In the rows, zero is written as 128.
Each row of numbers stands for one thing and depends on some of the facts below. Use the named rows to name the rest.

How the things are related:
Σ(babefis, stiplutral); Σ(badri, stiplutral); Σ(bastir, nipem); Σ(bidrubas, grafli); Σ(birol, kleke); Σ(brasi, stista)
Σ(bredrar, klizos); Σ(bredrar, flubron); Σ(bredrar, fitroskis); Σ(brefil, fluse); Σ(brefil, paklo); Σ(brezastem, klizos)
Σ(brimuse, brasi); Σ(brogri, faflar); Σ(brogri, fafas); Σ(brogri, mobor); Σ(bronenom, stekur); Σ(buvur, breskos)
Σ(buvur, skabron); Σ(daflan, sirom); Σ(daflan, kleflis); Σ(daklil, stista); Σ(daklil, nobo); Σ(dedun, bruflasol)
Σ(didri, lotor); Σ(diplu, sirom); Σ(diplu, greti); Σ(duba, klizos); Σ(duba, namaza); Σ(duflin, zegre)
Σ(fafas, gramake); Σ(fafas, zegre); Σ(fiflan, ridis); Σ(fiko, plumun); Σ(fisko, pliske); Σ(fisko, stista)
Σ(flagigren, klizos); Σ(flegis, klizos); Σ(flegis, nagil); Σ(flegis, kamel); Σ(flegis, stekur); Σ(flodu, gagam)
Σ(flodu, bredrar); Σ(flola, gramake); Σ(flola, dostir); Σ(flotres, plosi); Σ(flotres, paril); Σ(fluse, flola)
Σ(fluse, skegrar); Σ(flutuka, skastu); Σ(flutuka, pliske); Σ(flutuka, bropal); Σ(fugiskul, gramake); Σ(fugiskul, stekur)
Σ(funa, zotudal); Σ(gegros, skastu); Σ(gimugal, kemu); Σ(gimugal, zuga); Σ(govus, gramake); Σ(govus, zeti)
Σ(grafli, brufel); Σ(grafli, stista); Σ(gramake, fitroskis); Σ(grenu, stiplutral); Σ(greti, lotor); Σ(grifus, kemu)
Σ(grifus, paril); Σ(grobrur, gamun); Σ(grobrur, stekur); Σ(grobrur, vetes); Σ(grobrur, bronenom); Σ(grudom, klizos)
Σ(grudom, stista); Σ(gruflo, stekur); Σ(grugam, trupla); Σ(gupel, zegre); Σ(keflok, bronenom); Σ(kemu, fitroskis)
Σ(kleke, stekur); Σ(kleke, greti); Σ(klufo, klizos); Σ(klufo, plosi); Σ(klufo, stista); Σ(klunozir, besiros)
Σ(klunozir, skeflor); Σ(kobruk, namaza); Σ(kopul, stolar); Σ(kulidru, dastadra); Σ(lafel, stolar); Σ(lafel, ridis)
Σ(lufluril, grugam); Σ(merin, stista); Σ(merin, bropal); Σ(mobor, klizos); Σ(mobor, namaza); Σ(mobor, flagigren)
Σ(motin, badri); Σ(muna, klizos); Σ(muna, flola); Σ(muna, dedun); Σ(nagil, namaza); Σ(namaza, klizos)
Σ(namaza, trupla); Σ(napen, stegor); Σ(napen, stista); Σ(neli, stista); Σ(nelis, gramake); Σ(nelis, dedun)
Σ(nelis, govus); Σ(nipem, klizos); Σ(nipem, stista); Σ(nisa, klizos); Σ(nobo, paklo); Σ(nobo, divor)
Σ(nugra, plitik); Σ(nuklozel, kemu); Σ(nuvo, skalol); Σ(nuvo, neli); Σ(paklo, klizos); Σ(peka, flegis)
Σ(peka, brufel); Σ(peka, stista); Σ(pipligas, skastu); Σ(plazan, flola); Σ(plazan, sovak); Σ(plazan, ridis)
Σ(plitik, nagil); Σ(plitik, stebri); Σ(plitik, kamel); Σ(plosi, nipem); Σ(plosi, trupla); Σ(plura, lotor)
Σ(plura, gruflo); Σ(ralesko, flegis); Σ(ralesko, trupla); Σ(rato, klizos); Σ(rato, nagil); Σ(rato, trupla)
Σ(rato, flagigren); Σ(ridis, zegre); Σ(rudo, dostir); Σ(rudul, merin); Σ(saflon, flola); Σ(saflu, namaza)
Σ(sibrer, gramake); Σ(sibrer, gufazur); Σ(sirom, klizos); Σ(sirom, stekur); Σ(sirom, lotor); Σ(skadu, vibom)
Σ(skalol, klizos); Σ(skatodir, stolar); Σ(skeflor, grobrur); Σ(skegrar, gramake); Σ(skiska, paril); Σ(skiska, trasto)
Σ(sovak, klizos); Σ(sovak, dostir); Σ(stagrel, trupla); Σ(stagrel, flagigren); Σ(stagrel, rato); Σ(stebrek, skiska)
Σ(stebri, trupla); Σ(stebri, dostir); Σ(stegor, stista); Σ(stegor, brezastem); Σ(stekur, stista); Σ(stezir, gegros)
Σ(stezir, paklo); Σ(stezir, trupla); Σ(stezir, gramake); Σ(stezir, zuga); Σ(stezor, klizos); Σ(stibraskul, grudom)
Σ(stibraskul, trupla); Σ(stibraskul, gruflo); Σ(stista, klizos); Σ(stutur, zimas); Σ(tedro, pludo); Σ(tedro, stista)
Σ(tedro, dedun); Σ(tigre, plosi); Σ(tigre, peka); Σ(tistoplal, nipem); Σ(togridro, klizos); Σ(tramil, breskos)
Σ(tramil, klizos); Σ(tramil, sovak); Σ(tramil, vibom); Σ(treklimis, skatodir); Σ(treklimis, klizos); Σ(treklimis, fitroskis)
Σ(treklimis, zeskas); Σ(trestel, flubron); Σ(trestel, stista); Σ(trodor, plosi); Σ(trodor, plura); Σ(trupla, klizos)
Σ(tuskis, meflun); Σ(vebu, plibri); Σ(vebu, namaza); Σ(vebu, bropal); Σ(veskebuk, pifim); Σ(veskebuk, vibom)
Σ(veskebuk, skabron); Σ(vetes, skabrom); Σ(vetes, stekur); Σ(vibom, klizos); Σ(vusumon, klizos); Σ(vusumon, stegor)
Σ(vusumon, grafli); Σ(zeskas, nipem); Σ(zeskas, trupla); Σ(zeskas, klufo); Σ(zeti, namaza); Σ(zotudal, skabron)
Σ(zuga, nipem); Σ(zutrar, lotor); Σ(zutrar, rebris); θ(badri, govus); θ(bastir, brimuse); θ(bebrik, stiplutral)
θ(belil, badri); θ(bidrubas, flubron); θ(bobor, rudo); θ(bredrar, skeflor); θ(brefil, nugra); θ(brezastem, stutur)
θ(brimuse, pludo); θ(brogri, stegor); θ(brolum, merin); θ(bronenom, gagam); θ(bropal, stagrel); θ(budo, funa)
θ(buvur, saflon); θ(dastadra, peka); θ(didri, stebri); θ(diplu, skalol); θ(dostir, zuvo); θ(droskem, gimugal)
θ(duba, plosibak); θ(duflin, bitul); θ(faflar, skatodir); θ(fiko, stibraskul); θ(flagigren, saflu); θ(flegis, dostir)
θ(fleplis, kobruk); θ(flodu, plumun); θ(floplor, stezor); θ(flotres, dedun); θ(flutuka, kleke); θ(funa, rako)
θ(gagam, gupel); θ(gegros, bidrubas); θ(gimugal, raten); θ(gramake, skadu); θ(grenu, bobor); θ(greti, plosi)
θ(grifus, zimas); θ(grobrur, flutuka); θ(grudom, plazan); θ(grugam, kiplan); θ(gufazur, zavon); θ(gupel, nelis)
θ(kamel, stista); θ(keflok, grifus); θ(kiplan, bebrik); θ(klaskem, skabrom); θ(kleflis, bruflasol); θ(kleke, babefis)
θ(klizos, gegros); θ(koplem, tedro); θ(kopul, grugam); θ(lafel, pliske); θ(lufluril, koplem); θ(lugrer, trokla)
θ(maveri, posem); θ(meflun, plibri); θ(mobor, rebris); θ(muna, paklo); θ(nilam, fisko); θ(nisa, klunozir)
θ(nobo, paril); θ(nolo, grudom); θ(nugra, gozil); θ(numo, zuga); θ(paril, fluse); θ(pifim, sirom)
θ(pipligas, bobre); θ(plosibak, nipem); θ(pludo, brasi); θ(plumun, skagi); θ(plura, trestel); θ(posem, lufluril)
θ(rako, vebu); θ(ralesko, didri); θ(raten, birol); θ(ridis, plura); θ(rudul, nilam); θ(saflon, stekur)
θ(saflu, fubrik); θ(sirom, tronubru); θ(skabron, nisa); θ(skadu, lafel); θ(skagi, stebrek); θ(skalol, veskebuk)
θ(skastu, brezastem); θ(skegrar, droskem); θ(skimok, kulidru); θ(stagrel, fiko); θ(stebrek, sugru); θ(stebri, statal)
θ(stekur, duflin); θ(stezir, vusumon); θ(stezor, grobrur); θ(stiplutral, klizos); θ(stiska, trupla); θ(stivun, nobo)
θ(stolar, rufo); θ(stutur, breskos); θ(sugru, nozos); θ(tedom, brolum); θ(tedro, skulel); θ(tramil, besiros)
θ(trasto, kamel); θ(trines, skastu); θ(trodor, tedom); θ(trokla, motin); θ(tronubru, trasto); θ(trupla, klaskem)
θ(tukobe, dastadra); θ(veskebuk, tukobe); θ(vetes, keflok); θ(vibom, ridis); θ(vifim, nagil); θ(zavon, fiflan)
θ(zeti, stiska); θ(zetus, trines); θ(zimas, kopul); θ(zuga, zutrar)

Named rows:
skabrom: [ 90  91 153  94 161  97  88  97 135 144  81 112 174 112 142 145 167 166
  93 173  87 159  92  75 178 155 113 124 149 103 118 154 116 101 127  83
  84  97  79 137 114 144 156 146 157  83 128]
klufo: [ 88 125 166  97 106 153 169 115 158 181 112 119 104  87  94 169  85 157
 173 108  88 118  90  96 105 125 177 140 137 167  96 167  90 111 135  98
  90 161 164 113 115 128  89 171 170  93 160]
babefis: [ 90  89 110  80 100  75 152 164 126 154 107 117 161 167 148 103 151 147
 119 117 114 145 180 156  96 144 123  90 160 172 155  97 148 180 116  84
  89 109 105 111 134 175 100 173 173 148 162]
motin: [ 91  94 112  79 106  80 159 126 131 132 121 117 140 166 132  96 165 146
 136 112 130 148 171 141  98 137 133  99 156 153 126  99 149 180 136  89
  96 106 100 110 112 172  98 164 168 132 160]
gimugal: [118 130 138 163 102 173 168 150 138 138 125 144  92 105 107 174  89 113
 166 102 162  73 128 159 102  72 123  95 119 159 118  91  92 162 156 152
 171 177 153 155 137  88  79 109  85 167 174]
raten: [151 141 130 154 154 112 121 137  98  96 140 144 132 156 138  97 128 124
  83 122 163 140 169 151 142 123 113 115 115 118 150  83 161 146 147 137
 175 122 112 140 106 119 131 113  94 163 122]
kulidru: [ 96  97 113  86  96  82 147 125 144 136 101 124 128 150 130 108 160 144
 139 111 127 145 162 149  98 137 135 105 164 150 126 105 134 172 144  87
  85 100  99 116 116 169 116 176 171 121 158]
bobre: [ 93  92 106  84 127  76 124 111 134 133  89 124 155 128 142 108 162 160
 126 127 124 157 151 127 105 148 144 119 148 147 121 113 125 173 131  82
  85 102  91 116 101 165 122 169 172 134 155]
gufazur: [139 140  98 158 134 162  86 100  79 120 112 147 134  95 145 133 131  91
  81 117 173 122 103 155 127 152 107 148 116  87 140 100 104 110 114 160
 149 101 109 126 156  83 149  86 104 143 141]
diplu: [130 102 175 162 155 138 115 182 164  91 165 127  96 165  98 154 161 165
  88 111  84  82  94 145 140  84 113 102 110 158 127 123 125  96 154 162
 161 113 133 169 172 105 140 169  80  86  86]
besiros: [ 93  89 139  92 150  86  87  95 123 130  71 122 162 120 151 115 161 160
  91 171  85 150 112  85 151 156 123 125 147 113 129 117 136 128 125  86
  83 102  79 116 101 159 145 164 162  87 146]
kagrol: [ 90  97 108  76 117  87 130 108 135 133  94 128 160 132 135  98 158 151
 130 130 135 150 151 121 102 150 139 127 155 149 129 105 125 162 130  82
  91 106  90 107 100 162 130 170 167 134 153]
nelis: [ 87  90  93  83  83 130  99 127 130 182 141  93  86 123 102 171 160  95
 153 108 109  92 100 153 105 147 132 109 168 146 109 165  80 128 117 126
  87 102 162  91 181 132 144 150 162  93 158]
rebris: [ 95 105 125  87 159  94 116  94 155  96  83 132 165  94 160 141 161 163
 103 158  86 145  93  71 133 146 113 135 120 133 120 136 127 109 132  86
  82 106  78 152  93 143 144 166 145 109 140]
peka: [ 93 111 185  87 131 136 122 133 157 176 121 133 137 132 102 161 151 170
 176 121  93 125 103 121 126 146 160 131 138 161  99 167  90 109 147  97
 115 119 158 136 135 131  82 168 174  88 132]
fisko: [ 94 100 179  81  99 121 146 171 144 184  94 100 106 152  98 153 104 139
 179 142  94 148 108 154 132 151 154 106 177 147  98 165  97 134 133  98
 159 101 163  85 110 170  95 168 182  84 146]
gegros: [169 171  91 174 181 145 127 163  96 173 104 124  98  96  92 163 176  74
 104 105  95 154  98 159 179 166 117 105 151 119 159 142 138 175 121 170
 171 165 153 155  99  93 147  81 171 178 166]
nisa: [174 176 138 170 113 172 155 150 164 105 173 130  87 130 110 145  82 115
 166 110 103  99 103 140 107 106 125 145  97 143 121 167 114  98 139 168
 146 175 159 150 140 120 133 102  88 116  89]
koplem: [ 94 132 150 167 173 111 174 102 157  85 103 134 144 149 186  80  96  99
  84 174 173 160 120 169 180  76 110  97 100  78  92 102 118 165 113 169
 161 178 153 165 117 117  68 115  96  88 149]
stebri: [138 161 103 159 160 172 146 131 142 101 171 136  96 139 130 106 152  92
 149 101  91  84 140  99 106  89 110 120  87  93 154 161 146 100 110 169
 105 183 153 149 177 116 144  81  98 125  96]

Which thing is each row?
No name comes twice in this set of rows, the named rows included.
[ 94 109 132  91 103 152 163 103 157 166 118 134 100  92 110 168 119 145
 175 110  90  88  83  86  99 104 154 131 117 158 101 165  84 134 127  99
  89 176 164 126 135 122  92 154 175 113 167] -> zeskas
[129 140 114 157 165 167 156 148 136  98 172 137  91 166 129  96 156  94
 130 101 102  94 164 119 113  86 107 100  88  88 154 139 170 136 127 176
 138 182 152 149 184 135 127 119  98 133  90] -> nugra
[ 90  94 138  86 117 151 160 163 145 184 164 102  95 161 108  94 166 100
 179 102  84 120 159 154  98 138 131  97 149  91 127 169 142 162  88 114
 101 153 158  87 187 173  90 171 177  94 131] -> vebu
[138 176 139 165 151 173 139 100 114 159 102 140 110  85 126 162  84 103
 152 108 152  82  95 123 130 114 120 123  94 120 128 102  91 116 137 153
 160 175 148 138 119  86 109  80 104 171 160] -> zuga
[ 96 122 178 167 102 158 175 158 164 166 145 109  87 154 137 107  78  93
 126 149 176 156  91 166 162  64 121 102 162 100  81 164  84 108 127 171
 175 168 168 154 146 124  80 106  93  88 131] -> tedro
[171 181 174 172 173 160  82 128 162 141 175 147 156 149  98 142 159 161
 166 112 104 108 130 147 156 155 149 178  89 167 151 137  85  86 164 170
 171 123 162 165 160  88  86  98 142 102  81] -> skalol
[141 162 158 163 167 167 146 158 154 105 177 129  91 148 108 121 137 116
 154 105  88  96 102  93 155  82 113 107  97  87 136 164 150  98 141 164
 146 173 163 153 174 120 134  93  93  95  92] -> flegis
[172 173 132 166 144 153 109 108 118 104 113 140 149  87 137 138  82 128
 104 128 170 131 134 129 141 142 124 151 100 128 133 100 117 110 128 144
 159 136 138 136 103  89 139  89 102 174 132] -> gagam
[150 164 100 163 160 163  92  99  89 107 161 143 147  99 153 101 145  92
  80 121 163 136 128 133 128 159 111 158  86  97 154 121 121 105  89 162
 120 139 128 121 164 100 147  87 122 145 107] -> faflar
[ 93  90  98  80  85  82  94  98 149 115 149 114 114 115 110 151 159 118
 113 101 166 136 121 161 100 154 140 152 159 156 122 144  90 143 124 114
  85  91 119 100 161 147 148 157 159 105 144] -> fiflan
[ 89 141 139 164 170 165 177  96 162  94 169 128  97 139 191  84 119  81
 104 112 173 162 107 161 138  70 108  92  86  83  96 156 115 162 103 171
 158 187 161 167 179 107  56 108  96  90 141] -> lufluril
[162 166 127 157  98 167 143 140 156 121 168 135  88  99 103 169  75 112
 173 105 143  85 103 156 105 103 119 138 115 153 112 144  92  98 150 168
 156 159 163 151 124  89 132  98  79 143 128] -> bredrar
[166 155 122 154 173 105 112 112  79  99 121 141 161 140 154  88 122 132
  85 137 168 150 168 124 164 142 117 129 105 110 152  82 165 149 136 131
 168 114  95 133 101 114 133  91 115 167 129] -> meflun

The same things again, as new rows of numbers:
Named rows:
saflu: [131 128 155 130 125 126 130 138 126 117 127 121 140 112 133 124 128 156
 139 131 126 128 128 119 116 125 129]
trines: [132 150 184 127 130 130  97 123 131 124 128 177 128 185 126 124 138 123
  65 104 137 129 141 144 164 125 130]
bebrik: [111 103 110 137 144 125 118 111 133 117 143 134 103 126 128 148 112 140
 101 122  97 122 120 141 133 167 127]
napen: [128 122 160 122 126 124 128 147 121 111 128 121 141 111 134 127 127 151
 141 119 122 129 125 115 118 133 132]
motin: [145 159 103 159 132 135 102 134  84 120 126 139 103 179 138 140 114 135
 156 165 110 120 160 132 166 137 115]
sibrer: [140 120 121 128 139 132 139 133 130 131 139 117 137 107 132 124 131 152
 124  92 120 136 139 131 135 116 158]
dedun: [127 143  99 127 126 132 134 130 142 133 127 124 126 127 128 127 135 132
 129 146 123 125 121 139 128 117 108]
tukobe: [106 103  65 136 145 132 119  92 140  90 106 129 126 118 112 135 136 144
 152 138 154 130 140 122 141 132 124]
rudo: [132 138 127 134 132 132 133 129 124 120 130 117 141 111 133 125 126 162
 137 117 113 128 129 132 127 120 119]
fleplis: [131 120 115 131 132 127 122 107 126 138 127 147 123 166 122 130 126  98
 113 131 137 130 138 126 138 136 149]
vebu: [130 121 127 107 130 127 125 150 117 106 129 134 153 135 139 127 129 162
 155 114 105 134 121 115 128 138 110]
stibraskul: [131 130 150 118 125 128 125 149 101 106 127 114 145 107 134 130 123 150
 155 107 111 128 125 122 123 127 123]
grobrur: [146 118 123 125 134 121 114 173 122 167 125 107 149  89 114 131 112 126
 159  87 136 128 122 106 128 148 115]
kopul: [114 104 102 141 153 134 137 117 154 133 150 127 107  88 140 129 114 145
  97  66 103 136 123 139 139 161 132]
gruflo: [116 127 145 113 116 125 129 145 124 126 116 118 119  97 125 127 130 105
 135 133 139 123 115 126 115 124 109]
tronubru: [133 139  65 135 124 124 110  91  98 150 127 145 128 149 142 143 124  77
 120 195 119 150 126 146 115 122 168]
stista: [114 159  81 133 105 124 129 126 135 154 115 129 114  89 142 135 138 105
 130 248 125 139  95 150  90 100 104]
togridro: [127 129 155 134 125 126 131 140 125 117 126 116 139  96 132 126 126 157
 134 125 126 128 124 119 117 125 125]
bronenom: [117 123 157 119 114 124 133 146 126 135 118 126 116 106 124 124 132 100
 127 133 153 126 121 120 116 127 129]
zetus: [131 139 194 131 130 128 101 122 137 133 127 180 122 187 125 122 136 121
  58 106 148 131 145 138 160 129 142]

Rows to name:
No name comes twice in this set of rows, the named rows included.
[153 128 138 145 137 121 125 162 146 163 130 107 158  88 118 126 116 177
 148 116 131 127 124 104 115 138 113] -> stezor
[154 118  98 141 145 122 114 130 141 177 133 132 143 151 110 132 114 119
 130 118 143 128 136 113 139 148 132] -> floplor
[113 139 136 118 110 127 135 148 138 139 113 122 111 101 123 125 136 102
 137 155 149 120 111 131 113 117  98] -> stekur
[139 132  74 140 120 122 123 110 112 150 135 131 124 118 130 152 143 103
  95 224 115 144 124 161  98  86 204] -> trasto
[122 147 121 140 121 131 142 125 167 148 124 128 114 107 128 121 137 134
 116 170 147 123 119 138 114 107 108] -> dostir
[123 184 211 154 122 133 110 121 152 119 116 154 132 134 132 115 136 169
  73 147 134 119 122 148 131 112  76] -> breskos
[108 112 134 156 144 130 127  92 132  70 104 106 150  68 121 126 126 205
 157 131 145 129 139 103 115 134 122] -> veskebuk
[140 134 111 133 141 136 137 128 129 125 136 115 145 103 139 119 123 158
 141  81 111 139 135 131 138 125 122] -> plazan
[121 154 163 159 121 126 137  92 158 141 117 131 122 119 125 120 124 128
 107 176 152 119 121 124 107 124 103] -> skabron
[106 104  59 133 142 130 118  88 144 100 106 134 121 124 109 132 139 128
 141 152 155 128 137 126 139 127 120] -> dastadra
[ 92 138 129 147 118 125 146 131 192 140 124 120  77  63 126 136 131 147
  90 200 126 111  87 148  99 130  70] -> klizos
[116 131  89 100 118 128 132 148 155 135 121 143 128 150 132 126 142 126
 148 167 128 127 105 127 126 131  86] -> pliske
[139 130 128 138 136 131 141 130 137 133 136 118 138 106 133 124 130 152
 129 106 125 133 136 130 129 117 146] -> saflon

